Group, then class:
[-0.32 -1.13  1.15  0.77 -0.68  1.19  1.65  0.23 -1.34 -3.11 -0.66  2.77
  0.98 -1.76 -0.43 -0.89 -0.04 -1.24  0.45 -1.03  0.40  1.51  6.59 -3.91
 -0.41 -0.81  2.13  1.33  1.98 -1.73 -0.32 -0.67 -0.37  1.82 -0.42 -1.08
 -0.36  3.71  4.52  0.23 -0.41 -5.91 -1.70 -0.23] | <40> <26>
[-0.70 -1.11 -3.22  1.05 -1.68  1.03  2.05  1.40 -0.83 -3.36 -1.91  3.46
  0.63 -0.99 -0.15 -1.79 -0.05 -0.98  0.24 -2.24  1.06  1.34  6.44 -4.75
 -0.59 -0.28  3.57 -0.32  2.44 -1.18 -0.91  0.76  0.79  2.48 -0.35 -0.92
  0.14  3.41  4.30 -0.66 -1.13  1.63 -6.28 -0.68] | <40> <18>
[-0.90 -0.92 -0.97  0.77  0.61  0.25 -1.97  0.24 -0.76 -2.53 -1.71  5.06
  0.42  1.00  0.97 -0.15  0.05 -0.25  1.23  3.50 -0.34 -0.66  6.32 -3.60
  0.44 -0.66  2.06  0.20  2.14 -1.13  0.51 -0.42  3.08  4.14 -0.91 -1.91
 -0.22  1.15  4.88  1.02  0.36 -0.10 -2.21 -0.48] | <40> <26>
[-0.20 -0.09  1.01  1.54 -0.72  0.67  3.23 -1.17 -0.04 -2.03 -0.64  2.45
  1.54  1.24 -0.67 -1.45 -0.70  0.78 -0.35  1.83  1.34  0.34  6.22 -3.13
 -0.29 -3.05  4.78 -0.11  2.72 -0.44 -0.01  1.08  0.29  1.97  0.05 -0.91
 -0.04 -0.61  4.50  0.62 -1.49  0.28 -0.83 -1.07] | <34> <24>
[ 0.42 -0.28  0.97  1.10 -0.43  0.98  2.48 -0.01 -0.23 -3.45  0.17  2.59
  2.07 -0.12 -0.85 -1.75 -0.39 -0.19  0.54 -0.33  0.76  2.03  7.35 -2.60
 -0.05 -2.09  3.85  0.70  2.90 -0.28  1.38  1.04  0.66  1.04  0.63 -0.38
  1.24  0.66  4.31  1.39 -0.73  0.26 -1.75 -1.00] | <34> <31>
[-1.30 -1.33  0.12  1.07 -0.69  1.24  1.17 -0.27 -1.34 -3.34 -1.93  3.42
  1.32 -3.60  0.43 -0.69 -1.24 -0.29  0.77 -1.13  2.74 -0.46  8.16 -3.16
 -2.25 -2.56  2.84 -1.02  1.30 -0.56 -0.55  2.38 -0.77  3.24 -0.24 -0.46
  0.12  2.96  5.14  0.28 -0.56 -1.39 -2.62 -1.43] | <40> <26>
[ 0.87 -0.34  2.35 -0.07 -0.74  0.67  1.11 -1.71 -0.76 -1.81  0.27  0.62
  0.95 -1.89  0.19 -1.19  1.87  2.39  0.33  0.26 -0.22  2.93  5.22 -4.90
  1.78  0.17  3.31  0.26  2.86 -0.78  1.29 -0.03  0.14  0.81  1.85 -0.14
  2.27  0.64  3.84 -0.26 -2.12  1.97 -0.26  0.47] | <44> <22>
[-0.86 -1.79  3.03  0.67 -0.61  0.93  0.80 -0.55 -1.33 -2.32  0.19  1.67
  2.40  1.06 -1.38 -1.78 -1.03  1.21  1.31 -0.12  0.84  0.73  6.31 -5.02
  0.43 -1.61  4.17 -0.18  1.76 -0.07 -1.23  1.09  0.58  1.51 -0.95  0.07
  0.23 -0.04  3.61 -0.44 -0.64  0.36 -1.97 -0.95] | <44> <16>
[-0.45 -1.94 -0.97  1.84  0.84  2.16  0.71 -1.32  0.20 -3.13 -0.81  2.64
 -0.21 -1.58  0.45 -0.13  0.88  0.23  0.23  1.49 -1.48 -0.29  7.08 -3.14
 -0.17 -2.31  2.51  0.17  1.79 -1.06  0.58 -1.00  0.26  3.46  0.99  0.30
  0.59  1.15  3.86 -0.20  0.81  1.41 -2.15 -0.87] | <39> <21>
[ 0.84 -0.85  1.27  0.15 -0.46 -0.82  1.50 -1.20 -0.46 -2.10 -1.71  0.59
  2.89 -0.30  1.96 -1.46  0.89  0.45  1.36  1.11  0.65  3.37  2.64 -1.82
  0.67 -0.25  2.77  1.23  2.63 -0.44 -0.28 -0.98  0.43 -0.31  0.43 -1.24
  1.26  0.10  2.31  1.46 -1.58  1.31  0.16  0.55] | <44> <16>
[ 0.33 -0.62  1.05  0.97 -0.52  1.76  2.04 -0.63 -1.30 -2.36  0.52  1.97
  0.91  0.71 -2.24 -1.45 -0.04  0.45  0.97  0.93 -0.19  0.50  5.56 -3.15
 -0.38 -2.18  1.99  0.32  3.31 -0.79  0.41  0.84  1.03  1.11  0.39 -1.52
  0.73  0.47  4.74  0.16 -1.99  0.41 -0.92 -1.56] | <34> <31>
[ 0.00 -0.54  0.73  0.23  0.41  1.92  1.33 -0.55 -0.73 -0.93 -0.30  0.66
  0.88 -0.45 -0.70 -0.64 -0.40 -0.14  0.94  1.44 -0.64  0.87  3.06 -5.33
 -0.89 -1.94  2.69  0.60 -0.04 -0.70 -0.72  0.32  0.40  1.80  0.34 -0.98
  0.84  0.30  2.86 -0.92 -1.50  1.47 -0.53 -0.27] | <44> <16>
